Below is a small trained network, with its code and all its weights. Each question gives an input and a target symbol and asks what happens when units are switched off, that is, made to give their printed mean instead of their output.

import numpy as np


def w(rows, s, z=0):
    codes = np.array(rows[::2]) - 128.0
    scale = np.full(codes.shape[1], s)
    scale[-1] = z or s
    return codes * scale


def f(y):
    return np.maximum(y, 0)


def softmax(a):
    e = np.exp(a - a.max(-1, keepdims=True))
    return e / e.sum(-1, keepdims=True)


def log_softmax(a):
    a = a - a.max(-1, keepdims=True)
    return a - np.log(np.exp(a).sum(-1, keepdims=True))


def net(x, mask):
    ids = ['αβγδεζηθλξπστφψω'.index(c) for c in x.split()]
    T = len(ids)
    res = E[ids] + P[:T]
    r = res
    for j in range(2):
        rows = slice(4 * j, 4 * j + 4)
        q, k, v = (r @ M[0][rows].T for M in (Q, K, V))
        z = softmax(np.where(np.tri(T) > 0, q @ k.T / 4**0.5, -1e9)) @ v
        o = O[0][rows]
        res = res + np.where(mask[j], z, o[:, -1]) @ o[:, :-1]
    y = f(res @ A[0][:, :-1].T + A[0][:, -1])
    res = res + np.where(mask[2:6], y, B[0][:, -1]) @ B[0][:, :-1]
    return log_softmax(res[-1] @ U[:, :-1].T + U[:, -1])


Q, K, V, O, A, B = {}, {}, {}, {}, {}, {}
E = w([
[80,141,150],'α',
[235,65,136],'β',
[227,167,70],'γ',
[199,160,218],'δ',
[105,76,201],'ε',
[44,157,95],'ζ',
[91,127,36],'η',
[119,142,132],'θ',
[159,164,174],'λ',
[7,126,177],'ξ',
[191,226,141],'π',
[113,225,79],'σ',
[104,162,218],'τ',
[95,212,167],'φ',
[86,57,126],'ψ',
[67,101,133],'ω',
],0.016)
P = w([
[29,253,80],'0',
[55,234,90],'1',
[59,226,78],'2',
[56,235,89],'3',
[74,244,94],'4',
[78,213,95],'5',
],0.0021)
Q[0] = w([
[135,126,62],'h0',
[90,81,246],'h0',
[84,110,118],'h0',
[73,92,121],'h0',
[98,163,97],'h1',
[145,51,164],'h1',
[104,191,133],'h1',
[201,180,186],'h1',
],0.012)
K[0] = w([
[48,186,100],'h0',
[146,2,237],'h0',
[45,63,130],'h0',
[93,3,57],'h0',
[246,130,106],'h1',
[2,109,156],'h1',
[202,155,118],'h1',
[126,203,212],'h1',
],0.0097)
V[0] = w([
[3,178,147],'h0',
[61,83,156],'h0',
[47,129,119],'h0',
[148,98,42],'h0',
[173,138,134],'h1',
[178,17,140],'h1',
[85,63,107],'h1',
[122,90,174],'h1',
],0.0068)
O[0] = w([
[56,125,169,243],'h0',
[112,1,155,135],'h0',
[41,137,160,177],'h0',
[90,127,44,88],'h0',
[92,111,152,123],'h1',
[238,70,175,4],'h1',
[136,80,93,78],'h1',
[161,170,132,96],'h1',
],0.0064,0.0039)
A[0] = w([
[108,79,254,252],'n0',
[169,157,124,242],'n1',
[34,19,117,190],'n2',
[6,176,209,55],'n3',
],0.0083,0.0029)
B[0] = w([
[246,158,130,197],'n0',
[71,131,84,154],'n1',
[168,94,65,205],'n2',
[112,84,176,247],'n3',
],0.014,0.012)
U = w([
[107,254,104,153],'α',
[62,102,8,146],'β',
[146,173,142,228],'γ',
[175,140,244,40],'δ',
[228,218,114,80],'ε',
[134,56,112,165],'ζ',
[5,177,132,136],'η',
[177,210,23,106],'θ',
[106,85,160,214],'λ',
[97,123,136,235],'ξ',
[205,65,39,66],'π',
[51,135,212,116],'σ',
[171,152,91,228],'τ',
[126,9,183,22],'φ',
[7,32,142,122],'ψ',
[246,114,127,3],'ω',
],0.0081,0.005)

Each question gives the input, a string of symbols that net reads in full, and the target symbol t.
The units are the heads (4 rows each of Q, K, V and O) and the neurons (one row each of A and B). Each row of codes is followed by its name. A weight is (code - 128) times the scale printed after its matrix; where a second scale follows, it is the last column's (O, A, B and U).
mask holds one flag per unit, heads first, then neurons. A switched-off unit (its flag False) gives its mean, the last column of its rows in O or B, instead of its output. The means were averaged over made-up inputs and are rounded, as every weight is.
A unit's drop is (log p(t) with every unit on - log p(t) with that unit switched off) / (log p(t) with every unit on - log p(t) with every unit switched off).
The circuit of an input: a set's keep is (log p(t) with only the set's units on - log p(t) with every unit switched off) / (log p(t) with every unit on - log p(t) with every unit switched off). Starting from all 6 units, units are removed one at a time, each time the one whose removal leaves the highest keep (on an exact tie, the one counted first), for as long as the keep stays at least 0.8.
circuit, biggest first: the units of the circuit, biggest drop first
unit that matters most: the unit with the biggest drop
k most important neurons: the k neurons with the biggest drops, biggest first
which heads matter: for each layer, one digit per head in row order, 1 if its drop is at least 0.15 and else 0, layers parted by /
drop when u is switched off: that unit's drop, to one decimal
input η ζ ζ τ η, target β: 3 most important neurons : [n0 n2 n3]
input τ η η, target β: 3 most important neurons : [n0 n3 n2]
input τ ε σ τ ψ φ, target σ: which heads matter : 01
input θ σ σ λ τ δ, target ε: which heads matter : 10
input α φ ε, target ω: 2 most important neurons : [n0 n2]
input ζ λ φ, target σ: which heads matter : 00
input γ η η α δ, target ε: unit that matters most : n3
input ψ ξ ω τ π ζ, target ψ: drop when n3 is switched off : 0.5
input α λ ξ, target φ: circuit, biggest first : [n3 h0 n0]
input φ ω τ ξ σ π, target α: drop when n3 is switched off : 0.1
input γ τ γ, target θ: drop when h0 is switched off : 0.8
input η ξ φ φ τ π, target α: drop when h0 is switched off : 0.3
